Here is a tiny trained network, its code and every weight. The questions are about switching its units off for an input and a target symbol, where a switched-off unit gives its printed mean instead of its output.

import numpy as np


def w(rows, s, z=0):
    codes = np.array(rows[::2]) - 128.0
    scale = np.full(codes.shape[1], s)
    scale[-1] = z or s
    return codes * scale


def norm(h):
    return h / np.sqrt((h * h).mean(-1, keepdims=True) + 1e-5)


def f(y):
    return y / 2 * (1 + np.tanh(0.7978845608 * (y + 0.044715 * y**3)))


def softmax(a):
    e = np.exp(a - a.max(-1, keepdims=True))
    return e / e.sum(-1, keepdims=True)


def log_softmax(a):
    a = a - a.max(-1, keepdims=True)
    return a - np.log(np.exp(a).sum(-1, keepdims=True))


def net(x, mask):
    ids = ['βεηθπτφψ'.index(c) for c in x.split()]
    T = len(ids)
    res = E[ids] + P[:T]
    q, k, v = (norm(res) @ M[0].T for M in (Q, K, V))
    z = softmax(np.where(np.tri(T) > 0, q @ k.T / 2**0.5, -1e9)) @ v
    res = res + np.where(mask[0], z, O[0][:, -1]) @ O[0][:, :-1]
    y = f(norm(res) @ A[0][:, :-1].T + A[0][:, -1])
    res = res + np.where(mask[1:13], y, B[0][:, -1]) @ B[0][:, :-1]
    return log_softmax(norm(res)[-1] @ U[:, :-1].T + U[:, -1])


Q, K, V, O, A, B = {}, {}, {}, {}, {}, {}
E = w([
[154,118,70,88,108,75,165,49,156,44],'β',
[102,69,92,53,129,160,62,193,241,149],'ε',
[178,196,193,84,146,221,111,95,88,9],'η',
[149,197,173,50,102,102,139,94,169,84],'θ',
[237,152,165,67,159,145,72,201,229,170],'π',
[108,146,91,126,94,65,71,98,137,89],'τ',
[252,92,173,128,98,127,38,149,120,163],'φ',
[88,182,97,91,131,72,30,98,67,220],'ψ',
],0.016)
P = w([
[92,71,199,185,159,131,176,97,153,222],'0',
[96,171,102,31,121,52,146,178,31,135],'1',
[123,125,139,130,129,94,3,97,173,108],'2',
[122,67,152,185,65,157,142,136,104,203],'3',
[109,153,104,53,110,78,133,201,31,109],'4',
[130,155,120,148,130,112,7,114,171,117],'5',
[127,104,121,200,46,184,128,146,120,219],'6',
[107,166,97,64,111,86,144,208,51,108],'7',
[133,174,124,177,161,106,15,131,172,108],'8',
],0.015)
Q[0] = w([
[138,154,141,209,113,198,43,36,252,142],'head 0',
[171,153,86,81,170,86,57,208,158,73],'head 0',
],0.025)
K[0] = w([
[149,211,44,154,23,200,95,252,176,122],'head 0',
[90,97,192,162,255,88,144,217,202,109],'head 0',
],0.022)
V[0] = w([
[250,185,169,162,88,93,230,90,145,67],'head 0',
[96,186,209,152,85,163,52,112,37,136],'head 0',
],0.017)
O[0] = w([
[150,79,137,2,58,164,125,32,96,199,6],'head 0',
[111,97,186,113,208,90,164,84,199,164,160],'head 0',
],0.0095,0.011)
A[0] = w([
[134,135,152,88,193,108,101,85,146,129,43],'neuron 0',
[144,164,67,108,134,123,130,200,55,121,22],'neuron 1',
[179,137,94,93,182,140,44,60,150,103,53],'neuron 2',
[74,70,110,231,107,119,157,21,138,137,120],'neuron 3',
[91,144,109,124,207,131,96,91,164,67,9],'neuron 4',
[127,152,95,85,167,77,54,165,98,105,150],'neuron 5',
[131,160,125,137,136,110,67,160,130,80,56],'neuron 6',
[122,148,100,66,129,161,56,63,143,108,2],'neuron 7',
[108,6,105,223,147,112,128,113,121,157,127],'neuron 8',
[137,58,163,187,137,208,167,63,154,110,38],'neuron 9',
[167,170,52,78,117,131,52,107,90,100,142],'neuron 10',
[119,76,148,227,127,91,179,117,54,220,44],'neuron 11',
],0.02,0.006)
B[0] = w([
[72,87,150,186,189,154,85,149,110,81,196],'neuron 0',
[66,109,174,85,26,83,74,114,146,131,185],'neuron 1',
[85,147,70,14,87,101,181,114,144,123,182],'neuron 2',
[97,119,193,143,175,92,254,247,87,55,155],'neuron 3',
[169,139,152,153,74,125,65,131,103,183,179],'neuron 4',
[181,113,151,158,132,214,154,115,69,90,252],'neuron 5',
[145,107,105,95,169,79,198,111,164,208,235],'neuron 6',
[184,97,130,207,97,85,134,151,102,169,171],'neuron 7',
[90,124,109,77,42,202,129,60,185,69,186],'neuron 8',
[178,196,74,131,84,186,62,129,96,131,160],'neuron 9',
[108,156,94,127,219,137,143,118,183,111,194],'neuron 10',
[173,62,51,91,132,31,48,74,41,175,160],'neuron 11',
],0.022,0.015)
U = w([
[143,123,31,96,188,121,202,133,129,174,100],'β',
[49,145,160,144,105,153,140,59,254,115,193],'ε',
[101,121,111,177,176,199,149,139,73,89,154],'η',
[151,97,187,146,66,137,207,57,113,176,1],'θ',
[235,172,173,177,179,95,42,111,222,129,199],'π',
[122,136,101,97,95,67,189,225,84,64,95],'τ',
[162,154,55,102,97,110,39,120,102,109,177],'φ',
[86,39,133,134,212,37,81,121,165,153,59],'ψ',
],0.0076,0.0029)

Each question gives the input, a string of symbols that net reads in full, and the target symbol t.
The units are the heads (2 rows each of Q, K, V and O) and the neurons (one row each of A and B). Each row of codes is followed by its name. A weight is (code - 128) times the scale printed after its matrix; where a second scale follows, it is the last column's (O, A, B and U).
mask holds one flag per unit, heads first, then neurons. A switched-off unit (its flag False) gives its mean, the last column of its rows in O or B, instead of its output. The means were averaged over made-up inputs and are rounded, as every weight is.
A unit's drop is (log p(t) with every unit on - log p(t) with that unit switched off) / (log p(t) with every unit on - log p(t) with every unit switched off).
The circuit of an input: a set's keep is (log p(t) with only the set's units on - log p(t) with every unit switched off) / (log p(t) with every unit on - log p(t) with every unit switched off). Starting from the 12 units with the biggest drops (on a tie, the unit counted first), units are removed one at a time, each time the one whose removal leaves the highest keep (on an exact tie, the one counted first), for as long as the keep stays at least 0.8.
circuit, biggest first: the units of the circuit, biggest drop first
most important unit: the unit with the biggest drop
top k neurons: the k neurons with the biggest drops, biggest first
drop of u: that unit's drop, to one decimal
input π φ φ η ε ε φ θ, target ε: circuit, biggest first -> [head 0; neuron 1; neuron 10]
input τ φ φ φ ε φ ψ η, target θ: most important unit -> neuron 1
input β θ θ, target ψ: circuit, biggest first -> [head 0; neuron 0; neuron 5]
input π θ ε π η, target ε: circuit, biggest first -> [neuron 1; neuron 10]
input φ β β, target τ: top 2 neurons -> [neuron 2; neuron 3]
input β ε ε θ φ ε φ ε, target φ: top 3 neurons -> [neuron 6; neuron 1; neuron 7]
input θ η φ ε θ, target β: circuit, biggest first -> [head 0; neuron 10; neuron 1]
input φ η π ε η θ φ, target φ: circuit, biggest first -> [neuron 11; neuron 9; head 0]
input β ε φ φ β, target φ: top 3 neurons -> [neuron 6; neuron 1; neuron 7]
input ψ ε θ φ ε η τ θ, target π: circuit, biggest first -> [head 0; neuron 4]
input β ε π π π η φ ψ, target φ: top 2 neurons -> [neuron 1; neuron 6]
input η θ ψ φ η ε η θ, target ψ: top 3 neurons -> [neuron 5; neuron 0; neuron 8]
input θ φ τ, target θ: circuit, biggest first -> [neuron 4; neuron 6; neuron 5]
input π τ η, target β: top 2 neurons -> [neuron 10; neuron 2]
input θ π θ, target β: top 2 neurons -> [neuron 2; neuron 10]
input φ ψ η, target φ: top 3 neurons -> [neuron 9; neuron 2; neuron 6]
input φ π η, target β: most important unit -> neuron 2
input π η ε π β, target ε: top 2 neurons -> [neuron 1; neuron 10]
input θ θ φ ε φ π β τ, target β: top 2 neurons -> [neuron 10; neuron 7]
input τ η ε φ φ, target θ: drop of neuron 1 -> 0.6
input θ β τ φ β β ψ, target ψ: drop of neuron 5 -> 0.2
input θ φ φ φ η η, target φ: drop of neuron 4 -> 0.2
